Below are the code and all the weights of a small trained network. Each question names an input and a target symbol and asks about switching units off, where a switched-off unit gives its printed mean instead of its output.

import numpy as np


def w(rows, s, z=0):
    codes = np.array(rows[::2]) - 128.0
    scale = np.full(codes.shape[1], s)
    scale[-1] = z or s
    return codes * scale


def norm(h):
    return h / np.sqrt((h * h).mean(-1, keepdims=True) + 1e-5)


def f(y):
    return y / 2 * (1 + np.tanh(0.7978845608 * (y + 0.044715 * y**3)))


def softmax(a):
    e = np.exp(a - a.max(-1, keepdims=True))
    return e / e.sum(-1, keepdims=True)


def log_softmax(a):
    a = a - a.max(-1, keepdims=True)
    return a - np.log(np.exp(a).sum(-1, keepdims=True))


def net(x, mask):
    ids = ['ΓΔΘαβεζημξστ'.index(c) for c in x.split()]
    T = len(ids)
    res = E[ids] + P[:T]
    r = norm(res)
    for j in range(3):
        rows = slice(3 * j, 3 * j + 3)
        q, k, v = (r @ M[0][rows].T for M in (Q, K, V))
        z = softmax(np.where(np.tri(T) > 0, q @ k.T / 3**0.5, -1e9)) @ v
        o = O[0][rows]
        res = res + np.where(mask[j], z, o[:, -1]) @ o[:, :-1]
    y = f(norm(res) @ A[0][:, :-1].T + A[0][:, -1])
    res = res + np.where(mask[3:19], y, B[0][:, -1]) @ B[0][:, :-1]
    return log_softmax(norm(res)[-1] @ U[:, :-1].T + U[:, -1])


Q, K, V, O, A, B = {}, {}, {}, {}, {}, {}
E = w([
[107,112,142,103,175,158,186,145,135],'Γ',
[93,100,131,137,168,113,185,121,102],'Δ',
[108,118,161,142,199,146,200,182,135],'Θ',
[144,133,146,91,99,132,152,162,150],'α',
[94,140,120,102,119,54,150,118,87],'β',
[145,106,123,102,182,47,154,149,113],'ε',
[178,111,154,64,132,47,164,176,97],'ζ',
[142,141,206,150,54,94,73,204,99],'η',
[107,115,229,243,159,95,155,206,155],'μ',
[158,225,90,171,136,123,144,157,171],'ξ',
[93,163,105,254,141,79,177,79,65],'σ',
[22,206,161,143,91,87,165,65,213],'τ',
],0.0054)
P = w([
[206,131,127,141,70,202,34,38,174],'0',
[98,20,62,90,116,89,183,254,72],'1',
[87,51,83,88,163,74,182,247,72],'2',
[125,107,118,61,197,67,131,215,74],'3',
[160,127,169,70,159,36,161,187,92],'4',
[157,133,204,84,155,51,208,176,96],'5',
[176,164,222,51,173,80,235,160,114],'6',
],0.0031)
Q[0] = w([
[133,201,57,172,71,212,34,18,201],'h0',
[127,185,228,139,154,110,221,177,186],'h0',
[81,148,148,175,106,37,163,129,124],'h0',
[148,152,185,194,89,184,88,57,186],'h1',
[161,161,127,214,105,81,172,155,91],'h1',
[133,86,1,110,124,181,12,84,119],'h1',
[97,230,161,174,109,9,160,150,59],'h2',
[151,75,71,137,58,227,29,98,136],'h2',
[66,173,117,114,149,205,98,26,111],'h2',
],0.0049)
K[0] = w([
[123,23,105,58,97,206,80,95,131],'h0',
[157,222,156,109,140,35,179,68,121],'h0',
[87,179,102,198,174,122,161,55,145],'h0',
[171,118,32,106,194,191,171,93,110],'h1',
[100,202,184,88,123,115,113,73,197],'h1',
[83,115,27,102,199,162,212,204,51],'h1',
[128,103,114,128,182,208,133,23,237],'h2',
[97,121,124,56,125,120,171,245,67],'h2',
[155,27,178,112,90,129,82,255,135],'h2',
],0.0048)
V[0] = w([
[62,35,187,183,132,180,124,35,101],'h0',
[137,132,115,49,107,95,133,54,90],'h0',
[116,215,76,217,104,128,153,81,167],'h0',
[91,135,175,207,190,60,146,174,125],'h1',
[145,100,92,50,229,76,204,80,160],'h1',
[239,97,58,168,150,133,106,135,66],'h1',
[184,95,168,188,161,213,93,157,130],'h2',
[131,126,86,219,135,102,83,3,71],'h2',
[107,169,181,198,103,40,155,195,69],'h2',
],0.0056)
O[0] = w([
[119,104,183,189,141,235,148,173,125,63],'h0',
[99,67,132,98,118,170,42,109,20,103],'h0',
[135,197,49,93,213,129,113,245,114,159],'h0',
[127,95,208,186,17,145,91,190,127,134],'h1',
[59,174,206,59,124,100,235,155,71,59],'h1',
[255,132,119,185,132,130,218,38,24,123],'h1',
[188,127,120,163,50,130,178,185,132,163],'h2',
[133,207,138,104,84,251,112,111,73,255],'h2',
[98,179,143,242,114,89,104,30,93,95],'h2',
],0.0054,0.0051)
A[0] = w([
[146,140,104,192,88,107,40,99,162,84],'n0',
[122,159,123,58,169,104,157,99,124,209],'n1',
[148,109,97,149,154,102,164,147,69,104],'n2',
[114,136,109,183,169,100,92,3,104,214],'n3',
[43,154,91,143,105,120,128,154,163,194],'n4',
[131,179,115,48,211,176,84,81,116,5],'n5',
[22,139,113,172,103,108,153,83,156,166],'n6',
[154,87,110,165,97,138,169,80,59,213],'n7',
[144,133,133,101,59,109,102,138,155,221],'n8',
[142,119,142,92,95,133,101,157,171,190],'n9',
[115,50,85,135,168,41,139,126,176,143],'n10',
[114,167,146,113,159,185,65,54,83,78],'n11',
[99,98,146,132,70,109,170,74,104,222],'n12',
[36,106,174,94,125,133,95,127,125,74],'n13',
[139,149,143,69,124,149,142,127,132,59],'n14',
[94,91,152,162,148,168,94,164,190,115],'n15',
],0.0068,0.0027)
B[0] = w([
[139,61,90,45,162,145,105,76,106,180],'n0',
[150,129,138,149,174,109,109,137,57,252],'n1',
[197,135,139,143,146,145,113,149,128,165],'n2',
[105,76,157,143,235,200,184,185,203,198],'n3',
[162,133,155,106,188,162,67,175,98,188],'n4',
[117,49,81,207,67,77,134,160,72,196],'n5',
[168,75,149,106,155,174,56,179,137,138],'n6',
[183,143,223,113,190,126,63,135,110,203],'n7',
[151,106,107,186,165,132,101,118,101,222],'n8',
[120,93,117,188,171,143,119,151,107,202],'n9',
[117,254,102,186,88,152,90,96,133,234],'n10',
[107,112,110,243,98,28,222,166,153,184],'n11',
[174,147,181,152,160,118,67,161,103,169],'n12',
[139,116,216,143,140,137,116,132,115,155],'n13',
[127,60,72,125,117,139,102,96,135,156],'n14',
[150,178,195,110,110,86,72,158,105,147],'n15',
],0.0055,0.0034)
U = w([
[218,126,91,176,203,170,120,228,61,253],'Γ',
[147,156,214,144,190,72,139,105,114,169],'Δ',
[44,53,92,183,115,86,165,106,43,122],'Θ',
[123,69,70,129,163,186,120,52,199,128],'α',
[138,53,118,65,120,132,209,188,219,68],'β',
[143,217,7,95,102,40,129,110,133,91],'ε',
[145,131,206,210,42,77,177,173,222,104],'ζ',
[98,210,121,167,67,243,132,81,63,94],'η',
[147,103,112,30,95,250,153,134,114,67],'μ',
[188,45,130,195,51,133,26,121,130,62],'ξ',
[146,106,208,46,113,89,142,49,47,123],'σ',
[2,149,131,87,154,140,37,199,144,122],'τ',
],0.0047,0.0045)

Each question gives the input, a string of symbols that net reads in full, and the target symbol t.
The units are the heads (3 rows each of Q, K, V and O) and the neurons (one row each of A and B). Each row of codes is followed by its name. A weight is (code - 128) times the scale printed after its matrix; where a second scale follows, it is the last column's (O, A, B and U).
mask holds one flag per unit, heads first, then neurons. A switched-off unit (its flag False) gives its mean, the last column of its rows in O or B, instead of its output. The means were averaged over made-up inputs and are rounded, as every weight is.
A unit's drop is (log p(t) with every unit on - log p(t) with that unit switched off) / (log p(t) with every unit on - log p(t) with every unit switched off).
The circuit of an input: a set's keep is (log p(t) with only the set's units on - log p(t) with every unit switched off) / (log p(t) with every unit on - log p(t) with every unit switched off). Starting from the 12 units with the biggest drops (on a tie, the unit counted first), units are removed one at a time, each time the one whose removal leaves the highest keep (on an exact tie, the one counted first), for as long as the keep stays at least 0.8.
circuit, biggest first: the units of the circuit, biggest drop first
top k neurons: the k neurons with the biggest drops, biggest first
heads that matter: for each layer, one digit per head in row order, 1 if its drop is at least 0.15 and else 0, layers parted by /
drop when u is switched off: that unit's drop, to one decimal
input ζ ξ Δ ξ Θ β Θ, target Δ: heads that matter	011
input τ ζ α, target τ: circuit, biggest first	(h1)
input ξ τ α Θ α β μ, target ζ: circuit, biggest first	(n1 n4 h0)
input ζ β ζ, target Δ: heads that matter	101
input μ σ ξ η, target ξ: heads that matter	011
input μ μ Θ β Θ, target ξ: heads that matter	010
input ξ Γ ξ, target ε: heads that matter	100
input σ μ ε Θ β, target η: heads that matter	001
input ζ Γ ζ α μ ε α, target Δ: circuit, biggest first	(h2 h1)
input ζ ζ μ η ξ β η, target Δ: top 2 neurons	(n3 n5)
input Θ Δ ζ ζ ζ Θ η, target ζ: heads that matter	001
input ε μ ζ ε ζ, target σ: heads that matter	110
input τ β β η, target τ: heads that matter	010
input Θ μ σ Δ μ η, target ζ: heads that matter	101
input ε β τ β Γ α, target σ: circuit, biggest first	(h1 h0)
input μ η σ α, target ξ: circuit, biggest first	(h1)
input μ σ Γ ε, target ξ: top 2 neurons	(n0 n1)
input β β α ε μ η Θ, target Θ: drop when n5 is switched off	0.2
input α μ η α β Θ, target ε: drop when h1 is switched off	0.4
input ζ ζ σ μ ζ, target Δ: drop when h1 is switched off	0.1
